Each row has a hidden value. The values are split into ranges, and the tier after each row names the range that its value falls in. Each part has its own value, ranges and names.
[  54   71  -57 -294 -361  -61  439   97 -273  -91   60  155  353  -97
  -36 -286   90  155  -18  -61  -56   54  235 -182   60  -76 -106  318
  176 -126   12   38  181 -127 -217  -12  120 -206   84    3  266    7] -> N
[ 237   18   26  126    2   20  175 -104 -132  -24    8  272  136   81
   69  -24   52   13  151  -66  -53 -237  202 -110   53  267  -81   -7
   34  -26   95 -214   47   48  -57   -1  -20 -200 -181  -80  128   67] -> M
[-123  134  134  -23  114   25  -26  -93  -40  135  165    3  220  148
  311   -8 -109   10  -47  187  101  -80  145  308   46   86   49  -85
 -175 -266   31  149  -74 -154  165  -46 -195  105   -1 -115  277 -178] -> P
[ -28  -70   15  -56  -72   84  -45 -119  -49   29   88   -8  238   56
  125  -94  -74   48  -25    1  -36    3  -79   77   54   79  112   -7
 -254 -143  -20  162  359   -1   73 -137  107   11  213   82   -3    4] -> M
[-291  288  283  256  271  177 -413 -200  181  340  313 -322  179  237
  543  170 -241 -287 -170  494  173  -56  -28  802   -2   11  230 -438
 -404 -165  -72  356 -167 -176  387  -15 -123  186  178 -158  287 -462] -> A
[  23   37  146  -46  -34  108   30  -46   -7  150   14   32  136   30
    5  -65 -109  -87 -135  -91   56  106   56  275  -31  -32  134 -152
  -68  -32  -27  167   71  -72   -9   69    2 -117  197  -41  195 -185] -> U
[ 153 -521 -186 -351 -155 -121 -101  -75 -155  188  136 -253  -95 -162
 -324  161  -63 -147  316  -99   26 -488  156 -245   22  -72 -168 -186
 -173  -62 -111  155  170  180  -38  138 -110  -36 -229  -31 -112   61] -> L
[  -7 -272  -76 -251  -89 -197   -5 -107  -60  329  177 -340   56  -31
 -128   35 -143 -147   49  154  -27 -493   22   96  -10  -57 -128 -111
  -45 -119  -79  226  282  150   18   44  -89    7 -106   64  -55   45] -> L
[  70  200  201  221   13  274  -12 -231   52  194   45   20  293   96
  365  -58  100   27  -88   89   82  211 -251  143   40  292  157  104
 -358 -319    5   56  323  -16  223 -130  -29   64  172  246  -42   14] -> M
[ 113   50  -94 -110  -56    0  104  239  -41  -28 -186 -188   28   47
 -210   87   30   43 -138 -141 -218  110   -6  -84 -235  -21  -98   72
  160 -173  -65   45  -71  -30   99   17   55  154  126  -37   15 -115] -> M
[-273 -450 -130 -317 -290 -304   23  -69 -247   75  440 -152  105   60
   88  -25 -234 -185  214   93  142 -435  276  -15   94 -257 -114  -97
 -143  -37 -227  148  174 -150   14  127 -147  217 -176 -139   50   92] -> L
[ -38 -241    9 -154  274 -275  393  181   88  213  -56  -32 -158  273
 -275 -163 -101 -123 -182 -392 -141  -83  -43  -55 -422   17 -142  192
  686  -77   72  -82  -73  -79   96  248 -230  455 -221  -32    5  154] -> U
[ 298   69  166   30 -275   56   45 -106  -20  320  -93 -371   78   68
   33   19  -93   28  -84   75  -86  -43 -162  227  -99  318   37   59
    8 -140   27    4  299  145   80   19 -277   33   91  127 -240  -30] -> P
[  74   52  -94   -3 -197  -57  224  298   -4  -17 -182 -160  -34  122
 -128   28  -72  -19 -164 -117 -205  155  -28  -37 -272  -45  -68  121
  274  -94 -128  -69  -76  -77   93   42   14  264  118 -106   84  -56] -> P
[-170   23  -38  -19 -103  -58  254  209   78   25   34    4  134   18
   64  -49   40 -188 -106   85   44  139  -41  -65 -172 -311   35   88
   19 -115 -160   85  -36 -123   70   85  101   78  101   -6  224  -98] -> L
[-182 -473 -175 -434 -151 -302   88 -101  -91  274  308 -187   -3  -78
 -195  -53 -198 -238  109   65   89 -474  113   12   28 -337 -179 -122
  -53  -98 -185  277  257   44  -88  131  -39   92 -163   -9  159  102] -> U
[ 100   -8   38 -104 -288   11   64 -101  -97  297  110 -351  146    2
   77  -15  -50  -24   -7  122    8  -86  -64  105  -22  126  -52  113
  -74 -214  -88  107  269   20   98   22 -167  133   21  108  -80    4] -> M
[-115 -221 -101 -298  142 -180  472  417  -14  286  -34 -132   -5   84
 -357 -231  -23  -59 -232 -460 -106   22   51 -235 -363  -93 -107  345
  696 -151  -48  131  -65 -192  144  182  -60  382  -91   12   91  137] -> X
[ 125   10   48 -243  -23  142 -138 -164 -135  160  -43 -181  213  -53
  -75   84   61  148 -103  -80  -12   68  -69   95   39  113  -36  -30
 -359 -408  -45  268  271   32  112  -83  -58   24  187  218 -116  -67] -> L
[-260  168  233 -241 -107   29  -29   20  -93  297  201 -313  285   56
  155  -37 -157 -107 -311  108  189  199  126  543  -57 -238  124 -116
 -104 -208 -156  427  -58 -317  144  147 -183  112  284  -27  192 -374] -> X
[ 235  192   73  -52  -77   48  187  -56  -30  443   17 -284  108  -72
  -69  -14   36  -86  -75  136  -32 -180   40  173  -71  164 -142   70
  193 -176   22   97   35   86   12   87 -106 -113  -96   52  178 -113] -> A
[ 322   73  -50 -123 -339  -21  456 -165 -249   55  -33  230  143  -69
 -227 -219   91   10  -24 -241 -100   12  126 -103   16   61 -263  202
  270   -9  -45 -201  276   28 -327  108  184 -225  -46   78  237  146] -> A
[  11   76  113  370  -64  -62  -12  109  188 -150 -141   90   35  159
  173  244  -45 -284  -56  286  -43  -78  -59  166 -147 -186  160 -358
 -230  109  -93 -122  -75  103   37   60   32 -239  140  -91   -8 -204] -> U
[-202   52   15    5  -65  -37   68  109  110 -299   12  157  205   57
  178   -2   46 -129  -57  214   -3  196  -66   10 -111 -384  139  -83
 -257  -59  -56   91   -1  -74  -18    0  196  -92  266  -49  187 -244] -> N
[  83  162  116   34   68   73   37  -89    5  289   36  -92  116   62
   75    8  -80  -78 -106   90   11  -98   61  307  -34  128   -4 -103
    8 -146   11  105  -13  -10   80   22  -81  -39   11  -47  236 -159] -> X
[-101 -292  -70 -336 -218 -174   77    8 -146  280  214 -271  123  -67
  -68    2 -101  -95   49   76   95 -322  121   -9   37 -152  -98  -10
 -107 -221 -161  269  210  -19   48   72 -173   84  -82   53    0   60] -> U
[ 220   92  194  133 -156   86  128  -99  -54  318  110 -134   37   28
   94   44   16 -239   71   33  129  -79  128  149  -75  146  -29  -54
  101   17  -30  -90  -98  -39   28  265 -243  -70 -169  -72   93 -135] -> A
[ 232 -179  144  189   32   91  -61 -220  133  211   24  -38   33   42
   86   27  -15 -173  166   56   18 -244 -177   12  -37  255  154 -140
 -192   46  111  -36  315  262   49   39 -102 -188  -55  106 -207   31] -> M
[ -73  156   91   96 -140 -106    1  129  109 -128 -109  -67  164   67
  180  234   11 -138 -113  427   -8  -22  -38  183 -108 -289   85 -229
 -328 -144  -97   67  -71   51   48   11  -64 -183  190  -16   24 -283] -> U
[ 175   36  216  341  -80  314   -6  -53   79  118  -93  108  237   93
  262  -85    1   20  -48 -108   18  186 -213   38   24  364  363   14
 -272  -45   38   -7  389   57  175 -139   20 -146  279  166 -186   51] -> P
[ 167 -483  -52 -308  -64 -332 -131 -212  -82  200   92 -316 -187   55
 -300  189 -251 -164  200   47  -92 -689  109  122  -64   -1 -207 -343
  -15   18   18   58  187  282 -100  177 -317    1 -272  -80 -214   29] -> U
[ 221  -59  -40  -94 -282  -90  532  186 -205  -45  -67  320  240  -81
  -67 -206  111  112  131 -130  -34 -185  297 -390   50  107  -62  269
  243  -31   87 -167  109   20 -202   18  -48 -366 -151  -35  162  154] -> U
[ 311  124  -41  359 -205  119    7  177    6  -29 -181 -165 -104   84
  -24  301   67 -180   50   11 -173    3    9  -89 -184  131  -79 -117
   32   20 -157 -246 -183   53  137   84   46   39  -13 -133  -35 -103] -> N
[-152  168  185  -68  162  129 -165  -78   16  247  118 -148  198   93
  168   37 -142  -77 -221   97  108   86   61  500  -19  -44  130 -233
 -216 -225  -51  348  -70 -173  190    9  -76   70  217  -61  258 -329] -> X
[-109 -116  -19 -314    3 -111  306  325  -46  191  -35 -190   87  -15
 -330  -81   66 -127 -258 -312  -25  148   38 -114 -306 -293  -69  158
  365 -144 -138  228  -56 -180   74  241    3  159   84   88    8  -61] -> M
[-192    7  -48 -172   54  -97  141  268   90  -36  -81  -84  207    6
 -186  -81   -7  -91 -318   12 -185   68  -87   79 -203 -366   68  -37
  113  -64  -62  316  122  -23   -6  -25  334 -119  363   77  104 -171] -> N
[  63 -173  -46  -64   49  -64  278  234    3   52 -104   20  -89  138
 -231  -80  -32  -86  -74 -409 -111   95   20 -186 -306    5  -42  134
  413   -9  -31  -92  -81 -102   77  176  -43  269  -53  -85   36   55] -> X
[   4  288  -57  166  -97   77 -201   38  119 -388 -269  142  260  -43
  110  305   62  -18 -153  456 -170   78 -125  180   40 -332  120 -408
 -696 -150 -131  135  103  193  -51 -271  439 -478  501   31  161 -350] -> X
[ 300  -11   36  150    2  182  -16 -172   56  235  -19  -76   41    4
  205   93   93   44  238  130   37 -152 -137 -153   27  436    0  102
 -283 -329   92  -87  152  188  204 -104 -251   83 -196   81  -36   79] -> X
[  22   14  -83 -145 -163  -16  250  212   -9  -29  -72 -124   16   43
 -159  -91   17  -45 -129 -168 -146  264  -58  -97 -265 -145  -76  200
  275  -99  -85   22  -25 -118   18  104  103  245  136  -48  145  -88] -> N
[ 110  131  123   29  -76  244  -52   30  -59  230   34 -142   87    4
  109   69  -50  -56  -15  -60  114  156  133  181  -29  131   95  -81
 -112 -151  -72  124 -162 -155  174   78 -151   68   73 -140  221 -252] -> X
[-126  177   93   63   28  148  -51  -28  -67  216  220 -113  181  102
  292   46  -58 -114  -55  108  149   60  152  264   16   37   26  -71
 -153 -232 -133  160 -169 -263  251   35  -89  215   17 -131  318 -204] -> M
[ -92 -177   -8 -238  112  -95  285  241   50   96  -74   24   40   27
 -267 -126   24 -110 -181 -321  -21  139  -24 -132 -282 -239   17  105
  277  -97  -40  147  -10 -101   31  177   19  111   72   47   73  -29] -> X
[  93   -8  -63 -220  -21  -49  170  225  -18   58 -235 -164  -27   49
 -356   21  -24   22 -263 -284 -204  177  -48    6 -290 -103 -103   58
  265 -172  -79   96  -23  -36   39   84   33  182  170   14   32  -89] -> P
[ -92  -80  -19  -92   -6    4  171  234   76  -55  -80  112  115  -55
  -81   12  107 -137  -72  -83   59  181  -19 -181 -163 -324   96  -10
 -100 -121 -108  133  -51  -67   36   94  101  -75  145   28  129 -129] -> X
[  85   47  140  -22    4   30  279 -121  123  399  113    2  122 -125
  -15 -140   87 -297  -15  130  154 -102  -42   99  -79 -103   12   10
   89  -25   32  113   95   93 -107  205   -4 -291  -90  103  275 -110] -> A
[ 286   68   83  190 -173  223   42    3   28  223 -112 -185  116   16
  100   21   38   27    9  -11  -62   57 -173  -43  -62  359  119  115
 -100 -149    5  -26  246  114  178  -76  -82   -2  100  121 -160   22] -> L
[ 148   56 -115  111 -146   68   87  189  -44 -180 -176    0  -49  151
  -54   85  -42   16  -36 -195 -209  207    8 -104 -200   69  -50   39
  103  -52 -112 -177 -102  -85  104   -7  103  254  113 -176  103  -62] -> L
[ -15   37 -173    9    0   42  171  264  -34  -73  -99   49   46   96
  -31    7    4   48  -77 -165 -142  141   46 -180 -145    4  -71  140
  105 -224 -121  -21 -113 -147  175  -83  135  290   61 -118  251    7] -> X
[   0  148  -71  -33  -32   16   -5  125   27 -114 -175  -32  102   30
  -15  196   53   24 -153  125 -109  123  -49   45  -99 -165  -62  -95
 -254 -324 -130  101  -61   -4  101  -91   89   52  197    6  151 -170] -> U
[ 227  262  185   66 -127  299   33 -111   48  231 -126 -197  292   -7
  233  -55  133  194 -121  104  -13  297 -318   74  -31  366  156  258
 -281 -415   82  114  347   77  208 -171 -136   38  252  290 -147  -60] -> L
[-133  -24  -43 -134  132  -37   94   87   55  -91  -67  112   90   56
  -92   31   70  -82 -162 -103  -22  192  -71  -36 -180 -292  -28  -38
 -103 -226 -106  124  -27  -90   60   50  136  119  148   48  157 -105] -> L

[-154  127  -36  133  147  132 -109  -85   -9   56  -14  216   86  139
  -80  103  -33   38   66 -128   90  -16 -127 -100  -50  -27  156   48
  -50  119 -137  -94   17  -19   95 -241   -4   88   -2  -74  -87   83] -> j661
[ -15 -139   94   29   16  -82    6   86   30  -26  -15    2  -39  -52
  -59  206   35   64   98   54  117  116 -131   31  134 -136   19  -54
 -157  136   72  -35  -59   48  177 -228  160   46  -16  -74  156   43] -> j446
[ 121  181  -72 -370    4  -74 -126  -94   18 -344  -12 -356   15  -14
  191 -665  105   -7   47 -242   33  -50  -60 -130  -37  319  -47  104
  413 -163 -211  340 -229   93 -210  326 -129 -352  119  107 -238    4] -> j699
[  66   36 -114   -3   29   99 -134  -48   -9 -116   -1   82   25  208
   49  -43 -129    7 -119   33  182  -60   50   -3 -240  178  -76  116
  128  -50 -107  260    1  -41  -28  -23 -196  -67   78   45 -125  -92] -> J570
[ -95  -71  -48  177 -152  -15  -83   69  -74 -208  264 -160   -1 -150
  -26  -62   13  163  -84   86   32   37  -41  182   54   27   -6    0
  -12  -10  -36  -29  142  -10  -41  185   44 -123   59  346  -38  -68] -> j215
[ -95  -72  108   54   17  109 -135  -75   39   40  104  154   97  -20
   23  -81  -28   95 -130  -50  152  -28  149   47   16  273  -97  198
  106  111  -94   81   40   12  -12   63 -236  -73  -56  266 -103   28] -> j446
[ -27 -200   55  170  -69  138  -98   63   28   63   70  226   80  115
 -119  330 -110  117 -104  181  140   30  133  100 -103  160 -125   90
 -196   74   26   59   91  -23  120  -96 -165   90    3  146  127  -32] -> J570
[ -19  196  120   -5   63  106  -86  -76 -113  -44   96 -112   71   53
  110 -424   58  -93 -242  -46  135 -188   23  -34   34  178   36  115
  313  140 -151   44   78   22 -351  229 -138 -111  -23  248 -179   12] -> j699
[ -24   12   13   92 -211  -63  -19  228 -164 -146   66 -282  -72  -21
 -188  168  266  -17   66  179 -114    8 -299   68  117 -121  197 -252
 -284  -59   89 -185   21   20  -44  -10  264  143   80  -23  358  -77] -> j383
[ -43  107   39   80   -2   86    5    0  -15  -68   12   13   -9  107
  -63  -73 -211   44  129  -42  -20 -130   24  -48  -19  108 -179   74
  228   74  -60  345   77   67  -94   89 -234  -81   43   81 -127  102] -> j661
[ -29 -140  -69   53  -55  -86  -28   66   39 -201  -25 -200  -85  -52
  -90  195   29  109  219   34  -49  123 -284   73  129 -120  -10 -150
 -157  -24  135   56  -35   42  172 -256  191  -37   79  -75  223  -49] -> J735
[ -30  165 -128  102   20  176 -132  -97   -4  -84  108  149  105  171
    1 -158 -247   96  -45  -56   67 -116  156  -45 -254  242 -131  210
  243   -3 -244  276  106  -21 -102  176 -343 -131   82  205 -321   51] -> j661
[-237  -58   48  101   28  155 -185  -47  101   28 -121  206  -16  111
  -62   61 -110   94   26 -146  130  -50  -51   18   28  331 -139   98
  179   36   62  276   24   76   39 -122 -428  -50   -4  103  -50  -17] -> j278
[ 235  183  -78 -178  -39  -81 -106  305  -11 -163 -109 -178  -56  106
   47  228  148   -3  261   26   -3  116 -183 -116 -195 -164  108 -239
 -269  -23 -166  -33 -261  132  145 -229  228   78   74 -391  105   90] -> j278
[ 222    5  -65   29  -91   65  -27  -34  -85  -50  172   22  107  126
  -44   79  -29  -13  -97  236  -31  -89  192   22 -221   89  -78  137
  -89  -18 -156   99   52 -114  -31   40   11   53   33   67   76  -52] -> j278
[  13   74   39  165 -135  123  -50  250 -128  -16   57   -8   79  201
 -185  222   13   22  -65  265   56  -34  -79   -6 -128  -28  113  -91
 -249   81  -28 -159   88   49 -103   88   29  166   86   18  148   10] -> J735
[-218  -52   43  320  -60  217 -141  -51  -15  167   41  235   83  107
 -227  298    9   58  -63   97  -44  -95  -29   75   39  184    4   68
 -121  108   52  -88  200  -46    1 -179 -218  169  -45  139  190  -37] -> j383
[  12   54  118  -81  100  -16  -46  158  -72  -56  -25   95 -109   59
   94  185   27  -35  144 -187  179    6  -12  -45  -55  -96   11 -101
  -83   37 -154  198 -172   48  237 -290  122   77  -91 -203  -60   69] -> j699
[ -49  -80  156  -42   84  146 -128  101  -14 -169   -3 -181   45   98
  120  -88  -15   51  -85 -104  224   24  -99   32   34  147  -45  -98
  -35   69   25  104  -28  125  -60  -21   -2 -114   44  179   -6  -18] -> j215
[-158  -61  326  -67   66   74  -86   -7   32   10   20  -71   56 -109
   84 -254   89   49  -38 -187  144  -44  -13    5  277  258  -70   83
  185  208   23   68  -49  165 -113  100 -144 -124  -97  251  -48   92] -> j383
[ -16   11  221   16  -25   35   39   63 -138   -8   81  -24  -11   40
  -26  -80   30  -72  -90   53  115 -141   30   12   92   63  -17   42
   89  113    0  133   33   27 -128  118  -19   46  -44  119   32    6] -> j278
[-104   54  -52  120 -106   16  -30 -100  -34   -8   57   70   34   34
 -207  -88    2   32   10   69  -64  -99  -42  -20   41  149   12  153
  144   -6  -35   81   92  -50  -97  132 -183   -1   48  119   29   -4] -> j699
[  -1   70 -123  184  -88   38  -42  109 -103  -79   51  -70   38  128
 -206  264   75   27   66  198  -69   24 -239   -2  -68 -178  201 -138
 -304    9  -19 -225   74  -40   27 -149  223  160  105 -101  220  -30] -> j215
[ -44  255  158 -185   14   43  -59  211 -163 -169   -9 -182  -19   97
   37 -216  160  -62  141 -257   66  -78 -144 -165   -9   67  158 -163
    6  -47 -195  104 -185  145  -87  164   80    6   43  -50  -95  127] -> j661
[ 107   47   -4   -4   50   26 -135  -27   59   12  104   44  121  -38
  103  -17   30   80  -65   50  101   53   94    1  -81   43   -6  132
  -13  182 -194 -122  -29   24   15  -66   -4  -52  -38   62  -96   81] -> J570
[   3  123  168  -50 -178  -22  -51   51 -125  -56  220 -217   55 -173
   -8 -332  252   -7  -70   15 -107 -127   75   20  146  221   23   72
  131   44 -147  -42   15   53 -264  402  -56  -62  -37  300   14   64] -> J570
[ -60 -106  242   21  -26   69  -36   70  -15  -49   73 -150   28  -66
    8  -33   45   57   19  -27   21  -33  -11   64  199  138 -118  -21
   -4  139   55   86   23  112  -59   26  -20  -58  -50  203  109   46] -> J735
[ 163  154   57  -36  -69   48  -63  151  -68  -88  151 -205   82  -18
   30   44  112   37  147   13 -165  -15   57  -42  -68   -6  -20  -98
 -190   66 -236  -55  -38   71  -31   23  146   16   -1   19   63  159] -> j661
[   8  167   16   53 -141   60 -135  150  -15  -14  -36 -216   45   37
 -135   53  217    7  104   88 -201  -26 -183  -49   55   94   75 -149
 -133   60  -45 -182   16  109 -170    2  -45   61   50  -15  246   87] -> j699
[ 192   68  179  -45 -102  -23   64  101 -165   35  177 -106   79  -22
  -67   59  215  -91    4  183 -103  -91   93  -32   30  -59   75   -1
 -205  111 -137 -131  -32  -20  -66   64  247  167  -67  -13  218   81] -> j278
[ -32 -153  -27   10  -65 -163   -9  -99   87 -198   73 -250  -73 -237
   -4 -173   21  122   94    3  -47   74 -136  115  261   29 -136   47
  181   30  101  152   24   27    3    4   14 -231   37  186   67  -25] -> j699
[ -94 -209  -41  430 -107  110  -88   61    8  112  221  319   79    6
 -172  490 -172  201 -165  332  131   70  132  220  -92  -48  -69  119
 -254  185   18 -162  270  -89  160 -146  -76  131  -25  224   76  -47] -> j383
[ 123   99  -82 -101  -69 -148  -25   -7   27 -164  -50 -356  -31  -79
  -44 -136  197  -12  181   67 -175   35 -277  -54  138  -66   69  -86
   28   18   10  -55  -87   59  -96  -55  154  -77   89 -117  198   31] -> j446
[  93  -63 -151    8 -197 -125  -37   22  -24 -181  147 -188   23 -102
 -148   56  159   96  102  156 -159   92  -89   50    7  -13   51  -18
 -193 -123  -62  -76  -23  -64   77   36  182  -18   97   50  219  -39] -> j699
[  79   10  -84  142  -59   -4  -19   88  -98  -92   88  -42   23  114
  -81  106  -19    4 -157  296  149   10 -112   56 -106 -147  118  -13
 -109   77    5 -125   98  -47  -70   -1  130   66   99   22   75  -88] -> j278
[ -62  -89   27  211   49   39   20   89  -78    0  144  305  -18   73
  -64  368 -204   98   27   59  226   32   81   68 -117 -195  -11   53
 -164  116  -92   90   60  -60  285 -220  114  121  -47  -23  -98   20] -> j215
[  42 -108    2   48  253  137 -111  -76  166   95 -109  296  129  183
   35  375 -184  106  110  -32  208  127   -2  -68 -129  -69  -56   96
 -198  241  -67   -6  -86   27  325 -561   46   60  -52 -226   -9   90] -> J735
[ -23  -72  -43  137  -43  -16  -25  -35  -44 -145  169 -117  -23  -93
  -24   65  -11   86   56   35  -54    5  -58  119   74  -62  -50  -12
  -43   19  -17   64   96  -49   67 -108  130  -54    8  135   61  -40] -> j215
[ -63 -194  -30  142  -11   31  -85   97  105 -153  -14  -67  -50    0
  -30  271 -160  189  144   28   65  134 -135  122   43  -25 -170  -97
 -119   60  121  154   47   84  182 -254  -13  -89   63   53   94  -11] -> j215
[-142  -95    4  162   33  -46  -45   43   25  -21   10   35  -14  -65
 -108  240   49  111  100   38   95  130 -262   51  155 -203  145  -62
 -181  156   79 -209    9   28  186 -293  205   66   -4  -67  121   11] -> J735
[-100   28  -55   68  -39  -56  -49  -42 -128 -166  203  -84  -26 -124
  -25  -64  141   46   42  -89  -14   -7 -120   63   74  -66  152   -6
  -35  -63 -120  -40    7  -81   84  -30  222  -17   -3  101  -21  -55] -> j215
[ -30 -111   10  148  -21   50  -91  111   33   92  -45  163   36   92
 -172  488   67   69   75  148   52  114 -125   21  -20  -87   91  -83
 -388  110   45 -199   -8   -1  230 -376  101  217   -4 -153  286   17] -> J570
[ -15   32   55  108   21   92  -61  110  -10  -51    1 -127   52   79
  -60  135    2   52   66   57    5   32 -165  -10   41  -68   34 -135
 -172  149    9 -107   56   86  -35 -131   87   34   53   14  130   83] -> j661
[  64  -83 -119   28   31 -108  -53  -15  108 -130  -20  -36  -61  -52
   30  133  -82  111  130   56   76  123 -124   55    7 -120  -77   18
   15   78   22  102  -46   22  176 -268   67  -93   39  -97    8  -10] -> j278
[ -90  118  105   48 -217   -9  -56  244 -189  -87   18 -186 -171  -10
 -139  143  264  -81  154  -28 -179 -132 -176   42  110   64   63 -251
 -107 -123   16  113  -11   50  -50  -12   12  154   -9  -36  270  -30] -> J570
[  29  -48   -8  143  -87   96  -50  -12  -44  -71  170    5   63   44
  -49   42 -108   79  -72  142    0  -74  120   93  -75  123 -141  113
   21   40  -61  143  136  -37  -51   73 -102  -41   20  215    1  -38] -> J735
[  52  158   50   25   82  178  -69  218  -95  -48  -79  122    5  345
    5  225 -160  -34   57  -10  197  -72  -12 -107 -273  -31   -1  -93
 -103   64 -143  194  -52   81   46 -154  -39  115   38 -190  -90   61] -> j215
